Below are the code and all the weights of a small trained network. Each question names an input and a target symbol and asks about switching units off, where a switched-off unit gives its printed mean instead of its output.

import numpy as np


def w(rows, s, z=0):
    codes = np.array(rows[::2]) - 128.0
    scale = np.full(codes.shape[1], s)
    scale[-1] = z or s
    return codes * scale


def f(y):
    return y / 2 * (1 + np.tanh(0.7978845608 * (y + 0.044715 * y**3)))


def softmax(a):
    e = np.exp(a - a.max(-1, keepdims=True))
    return e / e.sum(-1, keepdims=True)


def log_softmax(a):
    a = a - a.max(-1, keepdims=True)
    return a - np.log(np.exp(a).sum(-1, keepdims=True))


def net(x, mask):
    ids = ['αβηλμξπτφψω'.index(c) for c in x.split()]
    T = len(ids)
    res = E[ids] + P[:T]
    u = 0
    for l in range(2):
        r = res
        for j in range(2):
            rows = slice(3 * j, 3 * j + 3)
            q, k, v = (r @ M[l][rows].T for M in (Q, K, V))
            z = softmax(np.where(np.tri(T) > 0, q @ k.T / 3**0.5, -1e9)) @ v
            o = O[l][rows]
            res = res + np.where(mask[u + j], z, o[:, -1]) @ o[:, :-1]
        u += 2
        y = f(res @ A[l][:, :-1].T + A[l][:, -1])
        res = res + np.where(mask[u : u + 8], y, B[l][:, -1]) @ B[l][:, :-1]
        u += 8
    return log_softmax(res[-1] @ U[:, :-1].T + U[:, -1])


Q, K, V, O, A, B = {}, {}, {}, {}, {}, {}
E = w([
[113,138,58,218,159],'α',
[106,175,192,95,146],'β',
[170,121,120,113,73],'η',
[127,143,80,96,55],'λ',
[51,87,119,7,76],'μ',
[24,84,227,152,187],'ξ',
[67,61,20,53,38],'π',
[142,60,145,119,159],'τ',
[139,169,158,94,125],'φ',
[189,167,182,169,24],'ψ',
[122,55,136,99,154],'ω',
],0.019)
P = w([
[255,163,133,124,144],'0',
[241,155,142,119,132],'1',
[225,156,149,110,128],'2',
[214,147,154,131,121],'3',
[193,149,156,124,119],'4',
[179,138,160,136,115],'5',
[165,141,161,136,115],'6',
[144,142,163,139,115],'7',
[129,154,167,134,123],'8',
[127,144,170,143,117],'9',
[124,142,173,148,122],'10',
[101,159,182,142,133],'11',
[102,162,178,131,140],'12',
[113,150,171,146,133],'13',
],0.0078)
Q[0] = w([
[172,187,113,141,91],'0.h0',
[103,219,72,106,5],'0.h0',
[154,112,125,73,177],'0.h0',
[157,92,94,126,74],'0.h1',
[158,87,125,152,191],'0.h1',
[138,120,174,53,124],'0.h1',
],0.014)
K[0] = w([
[239,221,132,91,20],'0.h0',
[177,129,171,45,57],'0.h0',
[100,174,103,133,255],'0.h0',
[152,120,167,184,77],'0.h1',
[242,89,122,56,131],'0.h1',
[47,92,201,109,117],'0.h1',
],0.0097)
V[0] = w([
[83,128,172,146,114],'0.h0',
[94,179,164,108,28],'0.h0',
[139,111,80,167,136],'0.h0',
[128,128,6,119,163],'0.h1',
[169,163,111,165,138],'0.h1',
[229,175,135,155,94],'0.h1',
],0.011)
O[0] = w([
[75,124,192,164,53,178],'0.h0',
[177,163,141,171,155,184],'0.h0',
[59,252,107,122,93,65],'0.h0',
[58,178,82,107,135,2],'0.h1',
[2,214,99,175,111,63],'0.h1',
[140,181,140,52,212,78],'0.h1',
],0.0054,0.0069)
A[0] = w([
[124,182,163,154,185,120],'0.n0',
[117,102,187,91,193,197],'0.n1',
[106,78,148,60,168,46],'0.n2',
[123,125,132,72,141,1],'0.n3',
[175,179,176,90,125,155],'0.n4',
[163,162,119,93,147,190],'0.n5',
[248,183,73,99,75,110],'0.n6',
[179,125,137,115,131,136],'0.n7',
],0.013,0.003)
B[0] = w([
[154,87,104,174,10,148],'0.n0',
[210,100,117,56,234,251],'0.n1',
[131,157,152,87,51,211],'0.n2',
[127,117,72,225,45,129],'0.n3',
[253,110,217,123,107,200],'0.n4',
[115,214,43,59,164,156],'0.n5',
[13,210,246,129,182,254],'0.n6',
[83,21,128,115,157,198],'0.n7',
],0.0061,0.0088)
Q[1] = w([
[107,160,136,77,109],'1.h0',
[134,154,192,76,144],'1.h0',
[119,68,82,1,114],'1.h0',
[160,186,115,179,105],'1.h1',
[169,98,182,5,41],'1.h1',
[224,75,243,114,110],'1.h1',
],0.0091)
K[1] = w([
[119,146,84,162,38],'1.h0',
[226,106,38,249,1],'1.h0',
[102,124,175,218,148],'1.h0',
[192,251,176,173,69],'1.h1',
[103,82,235,20,99],'1.h1',
[81,85,188,150,95],'1.h1',
],0.0083)
V[1] = w([
[138,109,156,207,58],'1.h0',
[110,130,192,149,111],'1.h0',
[112,121,113,2,65],'1.h0',
[92,81,162,85,166],'1.h1',
[105,157,123,129,239],'1.h1',
[162,79,76,129,157],'1.h1',
],0.0086)
O[1] = w([
[144,118,81,122,168,114],'1.h0',
[97,162,197,86,161,181],'1.h0',
[113,92,109,78,97,167],'1.h0',
[58,114,68,215,184,254],'1.h1',
[143,57,159,255,184,110],'1.h1',
[184,106,91,94,231,110],'1.h1',
],0.0075,0.011)
A[1] = w([
[255,212,141,186,116,253],'1.n0',
[201,122,51,96,185,143],'1.n1',
[167,123,170,91,53,85],'1.n2',
[114,101,95,143,200,184],'1.n3',
[128,89,101,102,183,28],'1.n4',
[84,127,110,124,179,79],'1.n5',
[75,134,78,89,210,65],'1.n6',
[185,100,176,57,163,22],'1.n7',
],0.0093,0.0041)
B[1] = w([
[125,112,15,83,139,207],'1.n0',
[149,135,114,134,6,179],'1.n1',
[195,137,157,149,140,213],'1.n2',
[98,178,51,197,50,240],'1.n3',
[117,122,240,120,1,195],'1.n4',
[171,175,97,21,23,164],'1.n5',
[246,162,220,131,22,186],'1.n6',
[119,96,167,196,98,255],'1.n7',
],0.007,0.0081)
U = w([
[132,193,31,203,147,255],'α',
[188,67,126,159,184,91],'β',
[51,153,180,144,182,125],'η',
[15,195,146,162,127,108],'λ',
[76,62,163,4,168,126],'μ',
[23,41,163,234,150,145],'ξ',
[2,139,97,122,90,125],'π',
[120,106,112,199,94,61],'τ',
[145,119,145,142,216,179],'φ',
[131,213,170,171,110,81],'ψ',
[104,72,112,169,74,88],'ω',
],0.0058,0.0072)

Each question gives the input, a string of symbols that net reads in full, and the target symbol t.
The units are the heads (3 rows each of Q, K, V and O) and the neurons (one row each of A and B). Each row of codes is followed by its name. A weight is (code - 128) times the scale printed after its matrix; where a second scale follows, it is the last column's (O, A, B and U).
mask holds one flag per unit, layer by layer, with each layer's heads first. A switched-off unit (its flag False) gives its mean, the last column of its rows in O or B, instead of its output. The means were averaged over made-up inputs and are rounded, as every weight is.
A unit's drop is (log p(t) with every unit on - log p(t) with that unit switched off) / (log p(t) with every unit on - log p(t) with every unit switched off).
The circuit of an input: a set's keep is (log p(t) with only the set's units on - log p(t) with every unit switched off) / (log p(t) with every unit on - log p(t) with every unit switched off). Starting from the 12 units with the biggest drops (on a tie, the unit counted first), units are removed one at a time, each time the one whose removal leaves the highest keep (on an exact tie, the one counted first), for as long as the keep stays at least 0.8.
circuit, biggest first: the units of the circuit, biggest drop first
unit that matters most: the unit with the biggest drop
k most important neurons: the k neurons with the biggest drops, biggest first
top k neurons in layer l: the k neurons of layer l with the biggest drops, biggest first
heads that matter: for each layer, one digit per head in row order, 1 if its drop is at least 0.15 and else 0, layers parted by /
input ω ξ φ η ω φ φ, target ξ: top 3 neurons in layer 0 : (0.n2 0.n1 0.n7)
input α λ π ω ω ω π π τ ξ ω π, target ξ: circuit, biggest first : (0.n1 1.h1)
input ξ τ π τ α ω α η, target α: circuit, biggest first : (1.h0 1.n4 1.n0)
input η β ψ α τ ψ π, target α: circuit, biggest first : (1.h0 0.h0 0.n7)
input π α π φ ω β, target α: circuit, biggest first : (1.h0 1.n0 0.n6 1.n4)
input λ λ η λ, target λ: circuit, biggest first : (0.n6 0.n1 0.h1)
input η β ξ β, target ξ: 3 most important neurons : (0.n1 1.n7 0.n7)
input β φ ω ξ ω μ ω η, target μ: circuit, biggest first : (1.h1 0.h1 0.n6 1.n3)
input η ψ ψ ω ξ φ η, target ξ: circuit, biggest first : (1.h1)
input τ τ ω ω τ β φ μ ω μ π, target μ: circuit, biggest first : (1.h1 1.n3 0.n6)
input π φ λ λ, target λ: circuit, biggest first : (0.n6 0.n1)
input ω φ η ω α λ ω α τ φ τ η, target α: circuit, biggest first : (1.h0 1.n0 1.n4 0.h0)
input β ω μ μ φ ξ ξ ω β, target ξ: circuit, biggest first : (0.h0 1.h1 0.n1)
input μ μ π, target μ: unit that matters most : 1.n3
input φ φ τ ψ φ ω ξ μ φ τ μ ξ, target μ: heads that matter : 01 / 11
input ξ ξ ξ λ η, target ξ: 3 most important neurons : (0.n1 0.n7 0.n4)
input ω τ π ω ω π φ ω π ψ π, target ψ: heads that matter : 11 / 11
input ξ ξ ξ φ φ π, target ξ: heads that matter : 01 / 00
input φ π ψ η τ ξ λ, target ξ: heads that matter : 11 / 01
input β ξ τ, target ξ: unit that matters most : 0.h0
input ω ψ η ω φ ω α λ φ τ, target α: heads that matter : 11 / 10
input μ ω ω μ φ β, target μ: circuit, biggest first : (1.n3 0.n3 1.h0)
input λ ω π ω ω ω η π ψ α η φ, target α: 2 most important neurons : (1.n0 0.n6)
input ω α ξ λ η μ ω φ π ω, target μ: top 2 neurons in layer 0 : (0.n2 0.n7)
